Each row has a class, written after it.
[-596 -419 -341   76 -115   90 -440  592 -316  -24 -293 -644  -69 -429
  -14   25 -269  405 -340 -337  101  423 -456  -56   11  197  525 -619
  150 -607 -211 -505 -322] => <150>
[ 124  -84 -451  101   90  -37 -566  128 -105  281  -78  414 -181 -173
 -132  -58   10 -149  724  213   29  -41   25  105   -5 -217  295 -282
  174    3  -16  -23  280] => <81>
[-229 -208 -176   15   54 -140 -303  490 -151  -94 -295 -397 -248   34
 -101  104  -98  384 -181 -240   -5  321 -401 -121  122 -155  434 -375
  134 -523 -199 -249 -443] => <150>
[ 196   48  136  -68   35    4  240 -384  278   18  131  298  145  -75
   -2   59  216 -294  246  206 -111 -238  187   48  318   19 -190  225
  -22  284  214  107   -1] => <94>
[ -70  -97  -39 -108  355  -82 -132  115  -17   28  -82 -410 -117   -8
   31   77  131  143 -143 -408    3    3 -146   20  117   43   55 -150
   42 -242  186 -139 -118] => <47>
[-283  -66  -29  135  -94 -238  243  339  413 -111   35 -310  124 -319
   -2  217  -16   60   13 -169  235  191   81  -28  465  163  123   68
  132 -144  170 -271 -625] => <169>
[-329  -64  290 -112 -186  134  453   96  239 -402    7 -336   98 -127
   18   54    1  105 -587 -332   39   84 -123  -74  352  -60    4   65
  -59 -169  132 -308 -537] => <63>
[ 381  242   73  -54  203 -162  285 -307  451  116  261  459  190  -38
  -64  218  375 -358  460  269  104 -266  347  115  458  -32 -171  366
   10  327  344   46  -17] => <70>
[ 121   28   74 -154  325 -183  246   75  288   40   90 -114   48    5
  143  123  221   43 -147 -299  126  -62  106   75  251   30  -51  284
  -20  -43  352   68 -298] => <47>
[-259 -109  240  -95 -203   35  279  161  215 -358  -16 -271   97  -85
   44  -14  -54   84 -541 -292    9  107  -58  -38  172   98   -4  110
   32 -158   92  -98 -481] => <63>
[-113 -203  -92   66 -148  104 -333 -191 -170  -21  -61  169  -79 -170
 -146   -9  -10 -111  260  172 -370  -66  -21  -12   82   44   93 -343
   73   23 -113    2  140] => <81>
[-316 -238 -479  152 -129  -29 -315  318 -235   79 -243 -417 -151 -284
  -45   72 -249  213   57 -197   40  238 -210    4   99   41  230 -589
  176 -331 -150 -371 -338] => <47>
[ 308  304  274 -107  244 -341  399 -141  710   39  279  405  139  -23
   -3  251  437 -251  353   47   79 -286  292   86  720 -185 -200  549
  -60  129  506   69 -356] => <94>
[ -45    3 -120 -119  262   53    6 -120   35  -25  -84  -46   68 -146
  -39  231  235   -3   37   21  -18   -5  -65   22  346   41 -138 -123
  100  -17   68 -288 -120] => <81>
[ 289  203  185 -120   41   36  404 -278  394  -34  132  447   39  110
   72  -56  165 -236  118   67  -70 -292  296   76  234 -216 -280  397
  -62  300  313  301  -75] => <94>
[  80   88   96  -27   91 -214  261  154  343  -26  136   68   49    0
  -38  217  221    0   64  -53  114  -24   33  -36  491 -211  108  231
   16 -122  228 -165 -480] => <85>
[-408 -194  -49   45  -58 -111 -325  406 -175 -208 -142 -518 -224 -138
 -152  139  -26  320 -200 -288   24  299 -440  -79  346  -41  425 -398
  124 -521  -84 -494 -472] => <161>
[-115 -152 -241   54 -207  179 -313   47 -365  -35 -309 -117 -213  130
  -65 -158 -336  300  -68   66  -96  225 -215 -107 -571 -110  202 -353
   39 -112 -487  164  216] => <70>
[  28 -118 -328  123   38  -14 -490  346 -179  158 -163  291 -257  -38
 -142   60    1   51  493   72  126   89 -188  -13  123 -393  459 -359
  119 -240  -78 -191  -67] => <81>
[-267   25  350  -27 -200   32  481   19  226 -366   81 -172  178  -34
   95  -47  -30    6 -590 -160  -35   53   61  -62  179   90 -191  222
  -21   59  177   -7 -360] => <81>
[ -38  165  392  -32 -261  -26  545 -307  346 -300  246  184  184  -31
  -23   25  110 -135 -270   75 -171 -160  225  -25  342  -82 -325  359
 -119  209  196   78 -308] => <81>
[-430  -92  302   40 -235  -91  269  426  189 -312   84 -551  188 -203
   75   -9 -110  265 -690 -210  400  356  -23 -160  -43  276  374  225
    6 -207  -96 -195 -292] => <161>
[ 548   -6 -431   74  163    2 -491  -70 -142  471  -58  785 -248  129
  -78   -7   53 -252  899  316   44 -262   39  158  -71 -395  123 -136
   62   98   35  162  310] => <47>
[  18 -196 -443  111   68   57 -455   92 -356  152 -302  103 -160  -74
 -116   34  -98   60  356  132  -26   94 -176  -30 -131  -85  223 -456
   98 -111 -247  -46  154] => <150>
[-305  -53   62 -117  216  -34   63  119   12 -233  -33 -388  144 -230
  -18  199  217  107 -333 -196  204  153 -222  -87  360  143   27  -82
  114 -188   61 -496 -256] => <81>
[ 374  211  -41    5  302 -142  154 -328  297  154  139  226  -81  208
   21   38  247 -198  357   10 -224 -310  258  164  235 -197 -260  268
  -77  201  420  306   41] => <161>
[  47 -157 -120   51  -73   75 -170  -67 -229   75 -137  298 -118   44
   14 -204 -142  -76   68   20 -190  -92   19  -26 -226  -77   16 -158
   25   56  -27  255  212] => <150>
[-163  -70  -66   10   74  -80 -183  334    6  -40 -198 -205 -226  -66
  -96  163   46  223   96 -178  160  168 -233  -62  292 -265  340 -264
   55 -344  -47 -305 -345] => <94>
[ 359  100   14   62   76 -127  -32  -19  200  154   99  513  -28   39
 -101   92  186 -138  561  359   91 -144  108   -1  181 -335  213  175
  -33  104   44   45   78] => <150>
[-257 -287 -107  115 -235  137 -357   42 -365 -216 -182 -232 -148  -47
  -65 -121 -239  151 -146  -70 -275  139 -240  -25 -229  141   97 -314
   98 -145 -304   20   -3] => <169>
[ -69 -139 -338 -101  309  143 -346   85 -227  129 -256  -44  -82 -208
  -60  104  120   40  243    8  174   76 -298   31   90   -6  232 -403
  142 -109  -89 -507  171] => <70>
[-178 -183 -504  305 -132 -104 -356  306 -128  205 -169  -67 -113 -296
  -12   -7 -135   57  429   36  -35  178  -28   43  180   44  228 -402
  156 -186  -77 -132 -297] => <85>
[ -39 -167 -261  151 -203  168 -213   -4 -233   66 -170  170 -201  -84
  -61 -154 -180  -58  284   96 -176  -51  -47   30  -37 -233  138 -364
    2  -22 -106  -17   42] => <150>
[  -2   50  217   16 -161   33  233 -121   74  -80   79   77  129   50
   -2  -70  -57   64 -266  136    3   68  146  -84 -185  -39  -52  287
  -75  192  -68  291   97] => <81>
[  -5 -162 -387  181 -148  173 -484  -68 -411   12 -199   19 -257   13
 -138  -42 -210   71  240   10 -323  -19  -81   37 -167  -91   65 -538
   68  -74 -235  112  124] => <47>
[ -89 -315 -471   83  117  187 -709   83 -491  180 -351 -275 -421   64
  -80 -119 -218  154  249 -232 -319   93 -332   63 -289 -143  268 -669
   83 -322 -177   78  209] => <63>
[-113  -12 -151    0   66 -231   92  281  315   35    2 -196   54 -194
    7  151   26   54   42 -238  165   81   66   46  347    6  121   -3
  183 -164  286 -221 -433] => <70>
[ 308  120   -9  -39  241 -131   53 -271  205   71  189  199  -48  192
  -60  -45  233 -169  301   41 -232 -208  173   65  105 -181 -125  257
   -9  159  256  372  104] => <85>
[ 290  100   53   30   48   17   58 -236  -28  216  119  330  107  121
   83 -117    3  -72   48  252   79  -73  280   28 -394   75 -125  280
  -68  321  -66  402  476] => <47>
[-282  -28  124 -123  195  -35  408   72  292 -188    7 -374  265 -361
  -42  362  256  -44 -226 -212  391   66  -95  -54  614  240 -111   42
   94  -87  233 -721 -481] => <169>
[ -74  -45 -126 -103  281   72 -201   -7 -143  -23 -115 -208  -21  -95
   13   94  142   19  -73  -88   41   53 -226   47  174  161  -13 -197
  118 -144  -21 -316   -7] => <94>
[ -76 -128   71  -51   -3   27  279 -212  145  -47   62  183  156 -224
  -63  139  179 -218  204   63   75 -112  -11  -37  326    7  -36   -8
  -45  127  161 -264 -118] => <169>
[-346 -227   48   -6 -214   44  112   93  -40 -205 -154 -391   64 -183
   28   61  -96  165 -474 -162   -7  199 -203 -111  182  184   93 -172
   55 -220 -117 -209 -464] => <94>
[ -87 -105 -281  -14  106  -32 -356  228 -196  108 -182   -5 -287  -80
 -143   45   43   83  336  -57  103   87 -323  -74  231 -298  286 -371
  124 -319 -140 -388 -185] => <85>
[ -27  -68 -180   84   17 -100 -231  239    7   45  -87   58 -152 -101
   -8   27   70   31  320   45  184   69 -101   23  198 -152  274 -113
   86 -192  -44 -215 -184] => <161>
[ 218  179  -15  -30  147 -176  321  -95  483  231  262  346  227 -141
  102   51  188 -294  377   77  147 -189  343   98  386   72 -140  342
   80  227  439    1 -123] => <70>
[ 137  -58 -203   -3  158 -166 -399  163 -108  133 -131  160 -259  102
 -112  110   23   72  393   -4  -99    1 -133  -20  116 -209  232 -252
  117 -188 -112  -56  -39] => <47>
[-417  -66  274  -30 -135 -102  328  365  211 -337    6 -537   85 -215
   41  115  -59  195 -718 -424  195  221  -16  -82  354  194  100   58
   59 -200  113 -236 -568] => <47>
[ 105  -39 -157    9  196 -133  -71   81   22   38  -74 -141 -104  182
   72  -16   26  138  -84 -219 -174   17  -54   23   10 -105  -11   17
   48 -139  151  289 -266] => <81>
[-133 -280 -361   25  205  103 -621  260 -329  110 -299 -282 -316   32
  -32 -113 -130  160  102 -341 -118  161 -232   34 -213  -16  281 -465
  151 -346 -102   97  120] => <63>
[ 137   -8  102 -124  161  -15  449 -162  394   21   93  349  193 -166
   46  178  301 -268  159   35  205 -212  190   34  366   11 -111  251
  -61  210  329  -82 -191] => <169>
[ 318  103 -188   24  123  -74  -55  -23  173  272  -14  627  -52   64
  -34   21  136 -243  732  233  164 -143  146   87  146 -256   -1   67
   43  148  165   24   27] => <70>
[ 149 -191 -363  135 -148  134 -215 -123 -144  261 -160  511  -72  -81
  -48 -118  -91 -233  504  312 -103 -107  122   83 -132  -86   46 -298
   27  125  -40  157  151] => <150>
[ -37  -61  231   68 -193  -43  209 -279  148 -144  177   73  116   40
  -25  -29   91 -208  -53  124 -293  -90  112  -41  185  153 -157  132
  -32   91   82  193 -171] => <85>
[  22  -93   47   24 -142  137  -71  -55  -94   15  -90  133   31   80
    2 -136 -135   -4   -7  188   12   81    9  -43 -415  -47   97   45
  -33   86 -273  163  355] => <63>
[-430 -150  318  -52 -197 -134  449   65  282 -303  166 -418  314 -306
   52  164   85   18 -542 -253   84  144  -31  -56  519  362  -84  106
   35 -146  235 -367 -657] => <47>
[ -41  -24   21 -119  195   16   69  -42   76  -45 -167 -350 -124  107
   25   54   18  135 -147 -237 -115   12 -124    0   87 -113  -86  -16
   23 -106   93  -27 -150] => <94>
[-142  -39  -52  -99  179   51  -74  -37  -11 -144  -38 -218   21 -196
 -125  200  186   44   10  -25   67   43 -181  -48  297  -35   70 -161
  101  -96  -13 -407  -76] => <81>
[-119   15   -5  -94  207  -69  145   76  153 -109   16 -164   90 -233
  -43  253  266  -43  -41 -125  184    7  -11   15  503    4   14  -53
   84  -80  204 -445 -340] => <81>
[-284 -150 -215   19   -6   58 -101   76 -168  -98 -197 -380  -17 -238
  -34  150  -19  124 -156  -54  120  168 -293  -14  178  132   87 -314
   88 -207 -121 -527 -212] => <161>
[-224  -92 -160   97  -45  -66  -87  259   17   41  -11 -213   57 -262
   24   22  -41   92  -29  -80  125  161  -44   -5  165   32  191 -144
  127 -164   43 -227 -225] => <81>
[ -17  -46   94 -184  276 -159   67  185  191 -105  -26 -430  -22  120
   73   70   83  197 -266 -396  -36  109 -193  -35  170  -14   73  161
   57 -267  141   73 -352] => <63>
[-442 -227   -2   73  -81 -119 -156  341 -160 -183 -158 -500 -112 -149
  -76  105  -63  377 -211 -187   20  377 -395 -155  272  -10  312 -272
   65 -479 -204 -430 -495] => <150>
[ 137  -63 -176  -51  361 -111  -85  154  142   96 -123  -81 -173  130
  -61  115   77   76  143 -284   14  -33  -56   24   40 -205  152  -29
   56 -116  228  143  -75] => <169>
[ 142  -52 -315  -36  366  113 -274 -115 -111  308 -155  229  -89 -137
  -61  100  210 -143  487  113   97 -156    4   90  107 -126    7 -264
   69  -19   69 -313  294] => <150>
[ 507  162   30   74  -69  -30  198 -312  280  148  133  688   99  201
   22  -56    9 -251  364  396  -78 -212  387   72 -227 -132 -145  438
 -113  434   55  593  290] => <63>
[-144 -136 -157  -35  161   54 -146   98 -109  -12 -156  -91   28 -249
  -99  103  106   18   93   14  173   80 -158  -40  150    7  173 -241
   91  -99  -64 -441   57] => <150>
[-142 -216 -271  129 -224  213 -417  -77 -402  -32 -209   71 -246   -4
  -22 -223 -247   -1  179   84 -256   54  -98   66 -333  -10   90 -411
   75  -10 -265  108  257] => <70>
[-203  -30  202  -16 -109   60  233   70  112  -76  -15 -238  140  -72
   21  -72  -34  120 -386  -68  214  171   30  -72  -86   99   60  128
    4   12  -13  -85  -56] => <70>
